Below are the code and all the weights of a small trained network. Each question names an input and a class and asks about switching units off, where a switched-off unit gives its printed mean instead of its output.

import numpy as np


def w(rows, s, z=0):
    codes = np.array(rows[::2]) - 128.0
    scale = np.full(codes.shape[1], s)
    scale[-1] = z or s
    return codes * scale


def f(y):
    return y / 2 * (1 + np.tanh(0.7978845608 * (y + 0.044715 * y**3)))


def log_softmax(a):
    a = a - a.max(-1, keepdims=True)
    return a - np.log(np.exp(a).sum(-1, keepdims=True))


def net(x, mask):
    res = np.array(x, float).reshape(1, 5) / 4 @ E
    y = f(res @ A[0][:, :-1].T + A[0][:, -1])
    res = res + np.where(mask, y, B[0][:, -1]) @ B[0][:, :-1]
    return log_softmax(res[-1] @ U[:, :-1].T + U[:, -1])


A, B = {}, {}
E = w([
[191,224,87,170,145,57,74],'x0',
[111,128,121,135,132,113,137],'x1',
[40,192,140,97,202,193,76],'x2',
[159,128,142,112,122,154,113],'x3',
[110,122,46,5,90,102,78],'x4',
],0.016)
A[0] = w([
[195,148,107,158,106,74,117,155],'n1',
[147,135,156,199,196,108,123,166],'n2',
[114,207,118,141,155,150,84,113],'n3',
[44,134,165,122,113,179,110,163],'n4',
[151,113,151,207,151,147,137,209],'n5',
[110,91,97,68,59,150,100,128],'n6',
[92,140,95,90,138,118,72,126],'n7',
[189,155,127,148,57,50,122,137],'n8',
[116,183,184,158,164,159,153,178],'n9',
[130,59,146,112,104,127,166,176],'n10',
[165,105,190,169,133,128,151,204],'n11',
[128,93,20,4,142,92,110,170],'n12',
[146,127,165,141,154,143,133,178],'n13',
[165,184,102,120,187,127,100,120],'n14',
[171,85,120,158,23,86,159,250],'n15',
[120,75,144,171,133,183,205,181],'n16',
[69,95,161,112,146,193,109,158],'n17',
[120,69,116,130,74,170,187,203],'n18',
],0.016,0.012)
B[0] = w([
[168,217,114,154,76,121,155,194],'n1',
[176,173,238,201,172,105,136,195],'n2',
[99,92,87,176,206,74,39,190],'n3',
[114,198,182,5,131,74,170,197],'n4',
[146,177,128,183,180,184,183,202],'n5',
[94,97,126,118,74,161,88,198],'n6',
[97,150,108,93,119,137,64,189],'n7',
[158,175,110,140,32,106,140,199],'n8',
[182,107,157,107,199,46,146,195],'n9',
[40,79,94,161,180,169,156,197],'n10',
[132,134,107,183,163,156,205,201],'n11',
[106,104,109,99,52,150,66,252],'n12',
[163,140,129,111,181,99,182,165],'n13',
[68,123,74,195,142,63,56,184],'n14',
[111,91,82,171,72,206,166,237],'n15',
[116,119,85,92,154,144,184,217],'n16',
[129,148,150,48,93,107,175,202],'n17',
[71,54,158,137,176,144,165,213],'n18',
],0.012,0.03)
U = w([
[126,114,94,161,221,212,212,253],'0',
[228,223,174,230,101,150,169,118],'1',
[195,161,189,43,164,36,243,167],'2',
[188,171,192,191,249,78,69,84],'3',
[100,7,123,134,84,174,136,151],'4',
[184,207,80,114,9,109,131,129],'5',
[110,202,177,1,91,154,122,57],'6',
[62,132,56,162,160,95,43,49],'7',
],0.0098,0.004)

Each question gives the input, the list of numbers given to net, and the class t.
The units are the neurons (one row each of A and B). Each row of codes is followed by its name. A weight is (code - 128) times the scale printed after its matrix; where a second scale follows, it is the last column's (A, B and U).
mask holds one flag per neuron, in row order. A switched-off neuron (its flag False) gives its mean, the last column of its row in B, instead of its output. The means were averaged over made-up inputs and are rounded, as every weight is.
A unit's drop is (log p(t) with every unit on - log p(t) with that unit switched off) / (log p(t) with every unit on - log p(t) with every unit switched off).
The circuit of an input: a set's keep is (log p(t) with only the set's units on - log p(t) with every unit switched off) / (log p(t) with every unit on - log p(t) with every unit switched off). Starting from the 12 units with the biggest drops (on a tie, the unit counted first), units are removed one at a time, each time the one whose removal leaves the highest keep (on an exact tie, the one counted first), for as long as the keep stays at least 0.8.
circuit, biggest first: the units of the circuit, biggest drop first
k most important neurons: the k neurons with the biggest drops, biggest first
drop of u: that unit's drop, to one decimal
input [2,0,6,7,2], class 7: circuit, biggest first -> [n3]
input [1,-2,-5,4,4], class 5: 2 most important neurons -> [n8, n1]
input [3,4,0,-4,5], class 5: 2 most important neurons -> [n10, n18]
input [1,4,6,3,0], class 3: 2 most important neurons -> [n3, n12]
input [-5,0,1,-1,4], class 6: 3 most important neurons -> [n4, n15, n17]
input [0,-1,0,-5,5], class 4: 3 most important neurons -> [n4, n1, n8]
input [0,3,5,-5,7], class 6: 2 most important neurons -> [n4, n10]
input [1,6,-4,3,-2], class 1: 2 most important neurons -> [n8, n1]
input [1,-5,8,1,6], class 7: 2 most important neurons -> [n3, n14]
input [1,6,-8,2,-1], class 1: drop of n8 -> 3.1
input [0,1,-6,-2,2], class 4: drop of n18 -> 0.2
input [4,-4,1,8,-6], class 3: drop of n9 -> 0.1
